[-49  39  37  48] yields 48, 39

[[-24  27  25 -32  55  12]
 [-15  16 -38 -15 -53 -26]] yields 55, 27

[[ -6 -18 -29 -47 -10]
 [ -8 -10  10  21   4]] yields 21, 10

[-31 -13  -2  59  -9  63] yields 63, 59

[-27 -37 -16 -47 -30] yields -16, -27

[25 17  9 46] yields 46, 25

[ 38   7 -28 -24  35 -59  17] yields 38, 35
---
[[-35 -51  22   2]
 [ 25  22  43  23]
 [-43  48 -34  10]] 23

[[ -1   3   2 -49]
 [ -2   2   2 -54]] -54

[[  5 -56   4   2]
 [  2  28  -1   0]] 0

[[  2  25 -53   6]
 [ 12  46 -56  48]] 48

[[  3  -9 -19 -48]
 [-24 -58 -21   9]] 9

[[-14  22  46  43  38  -7 -30]
 [ -7 -30   9  -3  12  16   7]] 7

[[ 34 -28  40  21]
 [-40  30 -12  57]] 57

[[-51  34   0 -14  -5 -36  -2]
 [ -3 -21 -44  10  -7 -15  -2]] -2
---
[-17.8 -15.0  -3.9   9.8  -9.9] Out: -3.9, 9.8

[-0.01 -0.14  0.03 -0.07  0.10] Out: 0.03, 0.10

[  50.64  134.75 -162.15  -12.36   73.04] Out: -162.15, 134.75

[[ 0.16 -0.20 -0.16 -0.18 -0.16]
 [ 0.18 -0.20 -0.19 -0.17 -0.17]
 [ 0.15 -0.20 -0.15 -0.18 -0.16]] Out: -0.19, 0.18

[-19.25 -10.55   1.92  -9.75  14.75   8.90 -17.36] Out: -9.75, 14.75

[[-10.145  10.571   4.764  18.743  -9.537]
 [  1.685  -3.003  -9.463  14.591 -17.745]
 [ -5.388 -16.060  14.479  -0.348  -1.294]] Out: -9.463, 18.743

[-10.9  -7.0  12.0 -18.8   4.1] Out: 12.0, 12.0

[ 0.663 -1.151  1.412  1.495  1.339] Out: 1.412, 1.495
---
[[-10  35  32 -13]
 [ 33 -36 -39  50]
 [-18   5   0 -21]] yields 33

[ 44  24   6 -56] yields 6

[[  8 -14 -49 -29]
 [ 16 -22 -22 -11]] yields -11

[ 52 -24   3 -27] yields -24

[ 6 62 30 -1  1] yields 6

[  8 -14  14   6  10  -1 -61] yields 8

[ -7 -24 -13  35 -64  -2  52] yields -2
---
[[83 49 56 13 27]
 [47 17 81 36 84]
 [82 53 27 29 62]]: 49

[[4131 5447 6605 5173 4701 7798 6682]
 [7623 4605 5246 4795 6915 4324 3048]
 [7434 3604 6843 2559 3669 7674 9995]]: 5447

[[  1  28  12  -7 -27]
 [  9 -14  -2   1  -8]
 [-17  -8 -11  -6 -42]]: 28

[[ 87 124 180 148 184 118  42]
 [133 250 103 184 164  99  19]
 [133 239 180 175 213  46  81]]: 124

[[-120   -4 -551  -43  514]
 [-139   27    0 -309 -173]
 [ -53   -3   34   40 -125]]: -4

[[-415 -570 -433  186  816   35]
 [-678 -301 -208   27  311 -355]
 [ 503 -514  312 -535 -948 -571]]: -570
---
[[6, 9, 8, 8, 6],
 [4, 1, 5, 4, 6],
 [5, 6, 8, 9, 5]] out 8

[[-898, 393, 353, -150, -141, 19],
 [251, 344, 31, -535, 497, 662],
 [-208, -228, 264, -126, 55, 212]] out 264

[[-728, 617, -76, -506, -803],
 [-78, -230, 169, -350, -282],
 [-724, -675, -576, 292, -14]] out -576

[[636, -811, 624, -32],
 [458, 20, -516, 577],
 [-298, 564, -395, 160]] out -395

[[427, 382, 701, 83, 661, 558, 883],
 [328, 267, 450, 384, 211, 226, 445],
 [424, 365, 418, 470, 343, 281, 609]] out 418

[[645, 210, 480, 786, 347, 449],
 [629, 228, 791, 203, 711, 395],
 [605, 653, 694, 424, 266, 549]] out 694
---
[[ -5 -40  24  -9  41  -6]
 [  6 -44  20  37 -56   4]] >> 20

[[ 15  33  -6  22  19  34  -2]
 [-18 -31  55 -19   1 -39 -26]
 [-30  17 -24 -16 -28 -33  26]] >> 55

[[ 13  52   7 -42]
 [ -6  10 -18  23]
 [-38   4  39 -56]] >> -18

[[  2 -14 -46  -8 -10 -23]
 [-14  -4 -46 -15 -14 -28]] >> -46

[[ 34 -32  64  43 -48]
 [ -7  31  13  18   1]] >> 13

[[-11   8 -17   7  -9 -35]
 [ 19   2   2   4  46 -59]] >> 2

[[  5  36   4  -6 -34  34 -25]
 [-57 -42  -9   4 -53 -26  19]] >> -9

[[-28 -46  44  64]
 [ 13   3 -50 -32]
 [ 38  43 -47 -10]] >> -50
---
[[ 0.04 -0.08  0.05 -0.05]
 [ 0.04  0.01 -0.05  0.04]
 [ 0.13  0.04  0.08 -0.16]] >> -0.05

[[  44.5   52.9   15.1   -6.0   30.6]
 [  37.9   69.6   14.7  -12.8   33.6]
 [  50.8  150.7  -32.0 -147.0   37.4]] >> 14.7

[[ 184.6  169.1 -112.0 -155.7   12.7  -47.9]
 [ 184.6  136.9 -105.5 -137.1   30.0  -65.2]
 [ 184.6   -0.6  -60.0  -81.4  -29.4  -57.7]] >> -105.5

[[  8.52 -12.73   8.78   9.82  11.00]
 [  8.97  -1.02  -9.57  11.94  15.65]
 [-11.96   4.62   2.52  -2.35  13.21]] >> -9.57

[[  40.225  -45.212  -94.525 -125.785]
 [  55.124  -69.644 -118.518 -126.080]
 [ -95.275  142.432  -75.126  118.207]] >> -118.518

[[  7.5   8.6 -14.7 -10.1  12.6]
 [  1.8   3.4 -10.5 -12.3  -1.5]
 [ -1.4   8.2  -2.1   7.8  19.8]] >> -10.5
---
57  45  54  36  41  50  30
34  82  40  63  25  34  35
40  56  55  40  23  58  25
result: 82

5  4  7  4  7  4  2
5  5  4  3  4  5  7
5  8  6  6  5  4  5
result: 5

-276   121   482  -261  -173  -780  -321
-630  -424   512   109  -241  -606  -674
-355    49   549  -218  -181  -779  -392
result: -424

787  789  798  696  496  573  146
826  377  672  829  462  378   37
866  521  651  518  556  455   18
result: 377

457  663  245  364   69
708  813  486  478  187
305  528  358  268  249
result: 813

 45   -6    3    5    2   -3   -4
 -7  -28    2    2    8    5   -2
 46    2    2    5    9   -4   20
result: -28

0  1  3  2  2
2  4  5  3  6
4  4  8  3  7
result: 4
---
((400, 385, 425, 502, -565), (179, 454, 529, 343, 542)) Answer: 400, 542
(-629, -207, -97, 523, 276) Answer: -629, 276
(525, 404, 753, 386, 200, 787) Answer: 525, 787
(9, 6, 7, 5, 1, 7) Answer: 9, 7
((86, 40, 42, 62), (27, 14, 40, 73)) Answer: 86, 73
((173, 382, 173, 307), (491, 768, 491, 223), (264, 293, 264, 219)) Answer: 173, 219
(495, -196, 528, 241, -600, 479) Answer: 495, 479
(7, 3, 5, 1, 8, 1) Answer: 7, 1
